Here is a tiny trained network, its code and every weight. The questions are about switching its units off for an input and a class, where a switched-off unit gives its printed mean instead of its output.

import numpy as np


def w(rows, s, z=0):
    codes = np.array(rows[::2]) - 128.0
    scale = np.full(codes.shape[1], s)
    scale[-1] = z or s
    return codes * scale


def norm(h):
    return h / np.sqrt((h * h).mean(-1, keepdims=True) + 1e-5)


def f(y):
    return np.maximum(y, 0)


def log_softmax(a):
    a = a - a.max(-1, keepdims=True)
    return a - np.log(np.exp(a).sum(-1, keepdims=True))


def net(x, mask):
    res = np.array(x, float).reshape(1, 5) / 4 @ E
    u = 0
    for l in range(3):
        y = f(norm(res) @ A[l][:, :-1].T + A[l][:, -1])
        res = res + np.where(mask[u : u + 8], y, B[l][:, -1]) @ B[l][:, :-1]
        u += 8
    return log_softmax(norm(res)[-1] @ U[:, :-1].T + U[:, -1])


A, B = {}, {}
E = w([
[125,93,98,148,214,134,181,169],'x0',
[134,80,174,117,150,190,203,184],'x1',
[48,186,218,176,162,64,132,191],'x2',
[165,123,58,70,144,148,82,254],'x3',
[118,104,91,97,95,136,201,112],'x4',
],0.0084)
A[0] = w([
[151,101,110,168,214,153,150,223,3],'L0N0',
[68,254,161,173,155,41,76,169,89],'L0N1',
[90,84,152,101,243,212,125,197,9],'L0N2',
[131,98,161,155,122,129,212,104,102],'L0N3',
[141,116,98,124,106,152,70,98,133],'L0N4',
[166,119,77,98,165,177,169,235,57],'L0N5',
[108,109,50,155,206,75,112,154,109],'L0N6',
[118,168,159,138,98,153,104,107,74],'L0N7',
],0.0068,0.0053)
B[0] = w([
[235,72,151,145,168,97,201,194,186],'L0N0',
[85,123,174,199,123,23,54,53,253],'L0N1',
[220,71,177,136,172,103,148,253,190],'L0N2',
[85,131,63,120,98,199,143,102,193],'L0N3',
[125,185,146,130,154,106,85,153,190],'L0N4',
[207,110,152,126,121,122,88,196,236],'L0N5',
[177,106,108,68,81,207,152,64,194],'L0N6',
[137,88,95,136,131,147,102,130,146],'L0N7',
],0.007,0.005)
A[1] = w([
[43,165,163,167,167,55,203,180,28],'L1N0',
[120,120,254,180,181,175,136,137,39],'L1N1',
[129,131,134,114,128,113,124,125,64],'L1N2',
[118,106,74,124,181,75,188,95,2],'L1N3',
[123,124,78,136,159,118,189,29,90],'L1N4',
[129,160,46,29,90,126,63,165,19],'L1N5',
[32,200,179,165,166,61,104,157,105],'L1N6',
[196,114,136,33,114,134,91,184,162],'L1N7',
],0.0077,0.0043)
B[1] = w([
[180,182,166,102,119,2,13,84,181],'L1N0',
[112,125,58,45,70,151,98,132,173],'L1N1',
[126,126,130,116,132,135,129,99,128],'L1N2',
[105,102,199,70,84,152,171,78,140],'L1N3',
[48,125,247,191,198,146,155,104,186],'L1N4',
[72,214,69,41,55,148,121,111,187],'L1N5',
[122,59,116,121,16,67,96,89,217],'L1N6',
[151,217,71,94,124,165,180,89,255],'L1N7',
],0.0074,0.0068)
A[2] = w([
[81,129,162,158,108,87,110,169,1],'L2N0',
[164,86,128,139,254,109,127,201,82],'L2N1',
[74,182,184,178,142,87,63,156,110],'L2N2',
[137,115,139,81,100,169,193,113,118],'L2N3',
[194,158,139,152,113,124,30,57,67],'L2N4',
[108,63,86,183,123,139,163,126,113],'L2N5',
[129,104,140,125,186,108,131,204,110],'L2N6',
[81,166,163,134,154,94,85,90,147],'L2N7',
],0.0088,0.0032)
B[2] = w([
[153,54,89,160,96,123,91,69,174],'L2N0',
[175,176,241,159,100,166,183,166,210],'L2N1',
[113,63,124,166,65,98,105,76,235],'L2N2',
[31,192,162,115,151,143,87,86,229],'L2N3',
[201,64,76,97,85,3,12,211,253],'L2N4',
[66,163,128,141,122,199,42,174,159],'L2N5',
[201,109,232,160,76,154,114,164,184],'L2N6',
[192,6,140,121,58,93,68,153,250],'L2N7',
],0.0058,0.0051)
U = w([
[58,152,78,178,216,86,145,170,2],'0',
[116,77,154,164,79,15,55,96,190],'1',
[142,210,50,41,92,169,98,139,133],'2',
[214,127,172,150,169,141,177,245,135],'3',
[6,122,162,162,146,197,183,67,160],'4',
],0.013,0.0064)

Each question gives the input, the list of numbers given to net, and the class t.
The units are the neurons (one row each of A and B). Each row of codes is followed by its name. A weight is (code - 128) times the scale printed after its matrix; where a second scale follows, it is the last column's (A, B and U).
mask holds one flag per neuron, layer by layer. A switched-off neuron (its flag False) gives its mean, the last column of its row in B, instead of its output. The means were averaged over made-up inputs and are rounded, as every weight is.
A unit's drop is (log p(t) with every unit on - log p(t) with that unit switched off) / (log p(t) with every unit on - log p(t) with every unit switched off).
The circuit of an input: a set's keep is (log p(t) with only the set's units on - log p(t) with every unit switched off) / (log p(t) with every unit on - log p(t) with every unit switched off). Starting from the 12 units with the biggest drops (on a tie, the unit counted first), units are removed one at a time, each time the one whose removal leaves the highest keep (on an exact tie, the one counted first), for as long as the keep stays at least 0.8.
circuit, biggest first: the units of the circuit, biggest drop first
most important unit: the unit with the biggest drop
top k neurons: the k neurons with the biggest drops, biggest first
top k neurons in layer l: the k neurons of layer l with the biggest drops, biggest first
drop when u is switched off: that unit's drop, to one decimal
input [-3,-7,-6,2,-2], class 2: top neuron	L0N1
input [7,-3,-6,-1,-8], class 2: circuit, biggest first	L0N6, L0N1
input [-5,6,-1,2,-8], class 2: circuit, biggest first	L1N7, L0N1
input [5,-3,-1,1,8], class 4: top 2 neurons	L1N4, L2N4
input [3,2,-7,-2,-6], class 2: top 2 neurons	L0N1, L0N0
input [4,-4,-4,-4,1], class 4: top 2 neurons in layer 1	L1N4, L1N0
input [7,-2,-5,6,1], class 3: top 2 neurons	L0N0, L0N5
input [-1,1,0,-6,-1], class 4: top 3 neurons	L0N1, L1N0, L0N3
input [2,6,-6,-3,-7], class 3: top 3 neurons	L0N2, L1N5, L1N6
input [-3,-2,-1,2,-1], class 2: top 4 neurons in layer 1	L1N5, L1N0, L1N4, L1N7
input [0,2,-4,-1,-2], class 2: top 2 neurons	L0N1, L0N4
input [3,-2,-2,3,-1], class 2: top 2 neurons	L0N6, L1N7
input [7,0,-2,-2,2], class 4: top 2 neurons in layer 0	L0N3, L0N6
input [8,-6,4,8,4], class 3: most important unit	L0N0
input [-8,3,-6,0,-1], class 2: drop when L0N1 is switched off	0.1
input [-8,8,-5,-1,-6], class 2: drop when L0N1 is switched off	0.2
input [3,-4,-1,-8,4], class 4: drop when L1N1 is switched off	0.0
input [-5,-1,1,-6,8], class 4: drop when L0N1 is switched off	0.1
